Below are the code and all the weights of a small trained network. Each question names an input and a class and asks about switching units off, where a switched-off unit gives its printed mean instead of its output.

import numpy as np


def w(rows, s, z=0):
    codes = np.array(rows[::2]) - 128.0
    scale = np.full(codes.shape[1], s)
    scale[-1] = z or s
    return codes * scale


def norm(h):
    return h / np.sqrt((h * h).mean(-1, keepdims=True) + 1e-5)


def f(y):
    return np.maximum(y, 0)


def log_softmax(a):
    a = a - a.max(-1, keepdims=True)
    return a - np.log(np.exp(a).sum(-1, keepdims=True))


def net(x, mask):
    res = np.array(x, float).reshape(1, 4) / 4 @ E
    u = 0
    for l in range(4):
        y = f(norm(res) @ A[l][:, :-1].T + A[l][:, -1])
        res = res + np.where(mask[u : u + 8], y, B[l][:, -1]) @ B[l][:, :-1]
        u += 8
    return log_softmax(norm(res)[-1] @ U[:, :-1].T + U[:, -1])


A, B = {}, {}
E = w([
[156,33,90,165,27,88,70,129,246,232,133,195],'x0',
[138,78,155,168,167,180,169,254,166,121,56,120],'x1',
[79,56,150,34,3,225,144,123,139,78,147,88],'x2',
[218,98,54,30,180,141,49,173,78,123,135,104],'x3',
],0.0034)
A[0] = w([
[41,204,83,137,66,61,83,71,126,128,183,74,41],'L0N1',
[131,217,92,142,179,113,188,130,77,142,127,114,116],'L0N2',
[141,155,121,184,146,236,125,201,189,107,117,109,2],'L0N3',
[119,201,160,75,116,92,78,1,75,96,174,134,8],'L0N4',
[122,160,119,135,84,154,83,128,93,153,64,111,72],'L0N5',
[139,75,131,98,77,139,88,125,172,97,113,155,90],'L0N6',
[104,132,65,160,41,92,122,188,92,209,90,191,65],'L0N7',
[31,206,220,183,120,152,197,93,118,128,136,139,31],'L0N8',
],0.0035,0.0032)
B[0] = w([
[75,17,42,169,160,161,202,123,98,133,54,251,205],'L0N1',
[118,160,141,113,151,87,157,175,208,155,196,42,254],'L0N2',
[94,58,92,119,180,160,149,130,122,195,27,197,168],'L0N3',
[161,4,75,111,219,205,226,76,18,221,205,245,225],'L0N4',
[131,128,144,33,124,85,130,209,129,124,169,150,128],'L0N5',
[59,227,127,154,208,70,160,163,151,195,208,67,212],'L0N6',
[230,89,184,115,131,117,185,135,215,65,220,74,210],'L0N7',
[181,125,85,232,74,158,74,70,238,27,88,88,229],'L0N8',
],0.0034,0.0023)
A[1] = w([
[180,182,79,5,188,138,50,166,56,109,108,79,73],'L1N1',
[40,64,156,37,36,221,149,135,74,89,101,110,70],'L1N2',
[139,168,176,155,176,38,131,127,101,163,99,181,5],'L1N3',
[108,157,174,82,140,79,127,112,80,45,130,65,93],'L1N4',
[81,154,179,134,154,95,127,152,173,169,127,76,55],'L1N5',
[156,105,140,170,252,41,125,128,122,103,113,151,74],'L1N6',
[66,137,137,94,112,208,191,124,71,89,179,36,104],'L1N7',
[110,89,200,154,225,177,191,222,110,79,22,72,95],'L1N8',
],0.0038,0.0027)
B[1] = w([
[163,102,165,254,59,162,98,93,170,64,95,128,237],'L1N1',
[138,190,131,122,94,31,100,151,68,176,82,161,231],'L1N2',
[110,180,82,112,70,101,128,189,74,128,108,102,157],'L1N3',
[119,172,105,155,145,191,117,134,167,163,203,110,173],'L1N4',
[131,119,131,77,121,112,97,85,126,125,101,140,147],'L1N5',
[88,180,149,81,61,113,118,145,90,161,105,129,211],'L1N6',
[77,187,109,117,137,139,145,177,181,178,178,96,223],'L1N7',
[132,78,96,111,155,114,163,96,92,143,181,189,254],'L1N8',
],0.0059,0.0041)
A[2] = w([
[196,82,125,111,153,197,44,155,91,78,74,129,53],'L2N1',
[214,75,148,149,91,193,5,126,127,118,112,73,90],'L2N2',
[148,195,102,149,191,57,128,125,121,112,125,106,41],'L2N3',
[53,110,140,30,54,162,130,125,127,87,135,102,68],'L2N4',
[144,84,147,108,137,140,143,117,138,99,113,74,37],'L2N5',
[157,116,112,88,146,139,67,10,77,102,166,153,84],'L2N6',
[127,31,162,94,184,153,184,196,122,126,44,176,48],'L2N7',
[83,123,205,191,100,176,166,50,189,51,2,127,3],'L2N8',
],0.0051,0.0019)
B[2] = w([
[60,183,78,174,86,9,175,104,115,73,205,119,210],'L2N1',
[81,156,105,210,79,66,160,112,169,52,142,82,251],'L2N2',
[99,120,133,68,101,151,82,134,118,169,82,125,219],'L2N3',
[169,137,129,137,173,74,89,190,72,161,23,170,205],'L2N4',
[129,151,148,176,146,131,149,123,131,119,155,182,130],'L2N5',
[84,51,120,167,156,82,211,109,100,145,115,179,218],'L2N6',
[87,61,88,95,167,125,174,2,33,174,133,218,222],'L2N7',
[141,165,23,186,91,33,116,123,83,26,207,82,197],'L2N8',
],0.0056,0.0029)
A[3] = w([
[146,103,123,164,105,81,103,108,180,112,150,116,150],'L3N1',
[133,165,170,124,122,110,66,161,98,179,2,123,3],'L3N2',
[164,104,131,103,125,121,81,123,201,166,134,118,135],'L3N3',
[129,66,136,145,127,129,168,108,128,166,143,177,144],'L3N4',
[121,140,150,106,150,166,157,139,101,92,136,125,41],'L3N5',
[86,181,134,120,183,220,136,126,91,116,151,69,174],'L3N6',
[128,163,138,52,70,107,108,178,120,108,50,158,62],'L3N7',
[121,182,108,155,108,84,136,133,128,118,93,112,69],'L3N8',
],0.0071,0.0017)
B[3] = w([
[138,172,176,126,163,157,142,137,125,57,158,66,249],'L3N1',
[64,213,127,150,48,146,61,197,60,231,91,107,199],'L3N2',
[138,125,240,64,181,253,102,150,169,87,106,72,172],'L3N3',
[139,100,87,25,187,197,142,95,85,145,77,140,254],'L3N4',
[140,128,121,106,108,204,86,99,155,163,141,104,150],'L3N5',
[192,31,193,72,112,154,108,132,229,101,93,117,210],'L3N6',
[152,217,170,172,173,104,65,144,108,182,116,130,193],'L3N7',
[143,100,101,143,105,101,112,175,115,104,155,156,231],'L3N8',
],0.0056,0.0052)
U = w([
[104,31,56,83,166,132,208,32,49,177,107,210,254],'0',
[126,139,82,247,57,31,140,125,145,2,179,88,174],'1',
[106,209,145,134,70,100,47,210,71,230,77,123,69],'2',
[178,96,218,49,150,227,108,133,233,96,126,60,46],'3',
],0.0083,0.00065)

Each question gives the input, the list of numbers given to net, and the class t.
The units are the neurons (one row each of A and B). Each row of codes is followed by its name. A weight is (code - 128) times the scale printed after its matrix; where a second scale follows, it is the last column's (A, B and U).
mask holds one flag per neuron, layer by layer. A switched-off neuron (its flag False) gives its mean, the last column of its row in B, instead of its output. The means were averaged over made-up inputs and are rounded, as every weight is.
A unit's drop is (log p(t) with every unit on - log p(t) with that unit switched off) / (log p(t) with every unit on - log p(t) with every unit switched off).
The circuit of an input: a set's keep is (log p(t) with only the set's units on - log p(t) with every unit switched off) / (log p(t) with every unit on - log p(t) with every unit switched off). Starting from the 12 units with the biggest drops (on a tie, the unit counted first), units are removed one at a time, each time the one whose removal leaves the highest keep (on an exact tie, the one counted first), for as long as the keep stays at least 0.8.
units of the circuit, in order: the units of the circuit, biggest drop first
most important unit: the unit with the biggest drop
k most important neurons: the k neurons with the biggest drops, biggest first
top k neurons in layer l: the k neurons of layer l with the biggest drops, biggest first
input [8,1,1,7], class 3: units of the circuit, in order -> (L3N3)
input [-7,1,5,-6], class 3: top 2 neurons in layer 1 -> (L1N7; L1N4)
input [2,5,-4,5], class 0: 2 most important neurons -> (L2N7; L1N8)
input [8,-8,-2,-6], class 0: top 2 neurons in layer 0 -> (L0N1; L0N2)
input [4,6,7,-3], class 2: 3 most important neurons -> (L1N2; L2N4; L0N4)
input [7,6,-5,-1], class 3: units of the circuit, in order -> (L3N3; L0N7; L1N2)
input [-6,1,6,-1], class 2: 2 most important neurons -> (L1N2; L2N4)
input [-6,-4,7,-3], class 2: 2 most important neurons -> (L1N2; L2N4)
input [-8,-5,7,5], class 3: 4 most important neurons -> (L1N7; L1N4; L3N6; L1N6)
input [1,1,-2,-2], class 1: 2 most important neurons -> (L1N2; L2N8)
input [-2,4,4,-3], class 0: 4 most important neurons -> (L1N8; L0N3; L1N6; L2N7)
input [4,-3,8,7], class 2: 2 most important neurons -> (L1N2; L2N4)
input [-7,-1,5,0], class 3: 2 most important neurons -> (L1N4; L3N6)
input [-2,-6,3,-5], class 0: most important unit -> L0N4
input [-4,3,2,2], class 3: 3 most important neurons -> (L1N7; L3N6; L1N4)
input [-4,-2,6,5], class 2: 2 most important neurons -> (L1N7; L1N2)
input [5,-4,-4,4], class 3: 2 most important neurons -> (L1N2; L1N8)
input [5,2,7,7], class 1: top 2 neurons in layer 2 -> (L2N2; L2N1)
input [4,4,5,3], class 2: top 2 neurons in layer 0 -> (L0N4; L0N1)
input [-6,-2,2,7], class 1: units of the circuit, in order -> (L1N1)
input [8,8,-6,-4], class 0: top 2 neurons in layer 0 -> (L0N8; L0N2)
input [-4,-5,7,-1], class 2: top 3 neurons in layer 1 -> (L1N2; L1N8; L1N7)
input [4,5,-7,8], class 1: top 2 neurons in layer 2 -> (L2N1; L2N2)
input [3,7,4,-7], class 0: top 2 neurons in layer 2 -> (L2N7; L2N2)
